Here is a tiny trained network, its code and every weight. The questions are about switching its units off for an input and a class, where a switched-off unit gives its printed mean instead of its output.

import numpy as np


def w(rows, s, z=0):
    codes = np.array(rows[::2]) - 128.0
    scale = np.full(codes.shape[1], s)
    scale[-1] = z or s
    return codes * scale


def f(y):
    return y / 2 * (1 + np.tanh(0.7978845608 * (y + 0.044715 * y**3)))


def log_softmax(a):
    a = a - a.max(-1, keepdims=True)
    return a - np.log(np.exp(a).sum(-1, keepdims=True))


def net(x, mask):
    res = np.array(x, float).reshape(1, 6) / 4 @ E
    y = f(res @ A[0][:, :-1].T + A[0][:, -1])
    res = res + np.where(mask, y, B[0][:, -1]) @ B[0][:, :-1]
    return log_softmax(res[-1] @ U[:, :-1].T + U[:, -1])


A, B = {}, {}
E = w([
[216,85,137,174,225,184,83],'x0',
[140,113,164,161,54,189,99],'x1',
[140,8,3,113,127,120,95],'x2',
[144,185,96,37,82,166,20],'x3',
[71,185,95,216,131,118,78],'x4',
[168,182,157,130,160,175,61],'x5',
],0.0056)
A[0] = w([
[199,72,186,161,240,137,184,27],'n0',
[86,34,34,147,129,92,181,49],'n1',
[101,175,117,80,132,100,137,80],'n2',
[138,195,98,202,159,149,3,9],'n3',
[202,78,96,48,110,166,50,127],'n4',
[116,157,226,164,38,145,165,1],'n5',
[75,195,140,91,91,111,171,140],'n6',
[156,107,113,85,121,147,90,111],'n7',
[78,215,90,50,123,85,147,121],'n8',
[153,108,111,80,121,162,91,103],'n9',
[106,69,84,136,114,103,164,55],'n10',
[145,129,121,139,143,142,146,172],'n11',
[123,125,126,130,134,124,127,89],'n12',
],0.014,0.0009)
B[0] = w([
[147,179,67,117,234,83,172,254],'n0',
[134,45,85,199,69,117,174,247],'n1',
[131,124,164,133,141,86,98,170],'n2',
[136,120,117,177,147,252,47,247],'n3',
[92,134,78,51,74,70,67,242],'n4',
[101,185,135,95,72,182,218,241],'n5',
[142,130,231,135,141,121,139,224],'n6',
[113,133,107,95,106,110,107,171],'n7',
[160,88,217,122,162,74,92,225],'n8',
[104,130,107,95,111,104,100,176],'n9',
[124,91,119,188,101,115,142,190],'n10',
[134,129,116,126,141,123,128,138],'n11',
[168,127,119,119,113,132,129,126],'n12',
],0.028,0.0079)
U = w([
[134,38,61,229,82,100,176,169],'0',
[84,195,143,113,74,200,215,53],'1',
[141,135,80,192,161,253,53,1],'2',
[86,111,74,42,74,82,60,227],'3',
[162,113,215,138,157,101,112,134],'4',
[171,179,58,126,250,107,168,145],'5',
],0.0051,0.00058)

Each question gives the input, the list of numbers given to net, and the class t.
The units are the neurons (one row each of A and B). Each row of codes is followed by its name. A weight is (code - 128) times the scale printed after its matrix; where a second scale follows, it is the last column's (A, B and U).
mask holds one flag per neuron, in row order. A switched-off neuron (its flag False) gives its mean, the last column of its row in B, instead of its output. The means were averaged over made-up inputs and are rounded, as every weight is.
A unit's drop is (log p(t) with every unit on - log p(t) with that unit switched off) / (log p(t) with every unit on - log p(t) with every unit switched off).
most important unit: the unit with the biggest drop
k most important neurons: the k neurons with the biggest drops, biggest first
drop of u: that unit's drop, to one decimal
input [0,-8,-5,-3,-8,-8], class 5: most important unit -> n0
input [-8,3,-8,6,-5,1], class 4: 3 most important neurons -> (n8 n6 n2)
input [-1,0,-7,2,4,-7], class 4: 4 most important neurons -> (n8 n6 n2 n1)
input [-7,8,-4,7,7,-8], class 4: 2 most important neurons -> (n8 n6)
input [6,7,-4,4,-3,-7], class 3: 2 most important neurons -> (n4 n6)
input [-2,-3,-7,-5,-8,-1], class 5: 2 most important neurons -> (n0 n1)
input [8,-8,1,-2,5,5], class 2: 2 most important neurons -> (n3 n8)
input [-3,-8,1,5,3,-8], class 4: 3 most important neurons -> (n8 n6 n2)
input [0,-2,-4,0,1,-5], class 4: 2 most important neurons -> (n0 n1)
input [-2,-2,-4,-2,-1,5], class 1: 2 most important neurons -> (n5 n0)
input [5,6,-8,-5,2,1], class 1: 2 most important neurons -> (n5 n8)
input [0,2,-2,2,-1,0], class 1: drop of n2 -> 0.1
input [3,-7,0,1,6,4], class 2: drop of n3 -> 0.1
input [4,-6,5,-5,0,7], class 5: most important unit -> n0
input [-5,3,-5,1,3,2], class 1: drop of n0 -> 0.0
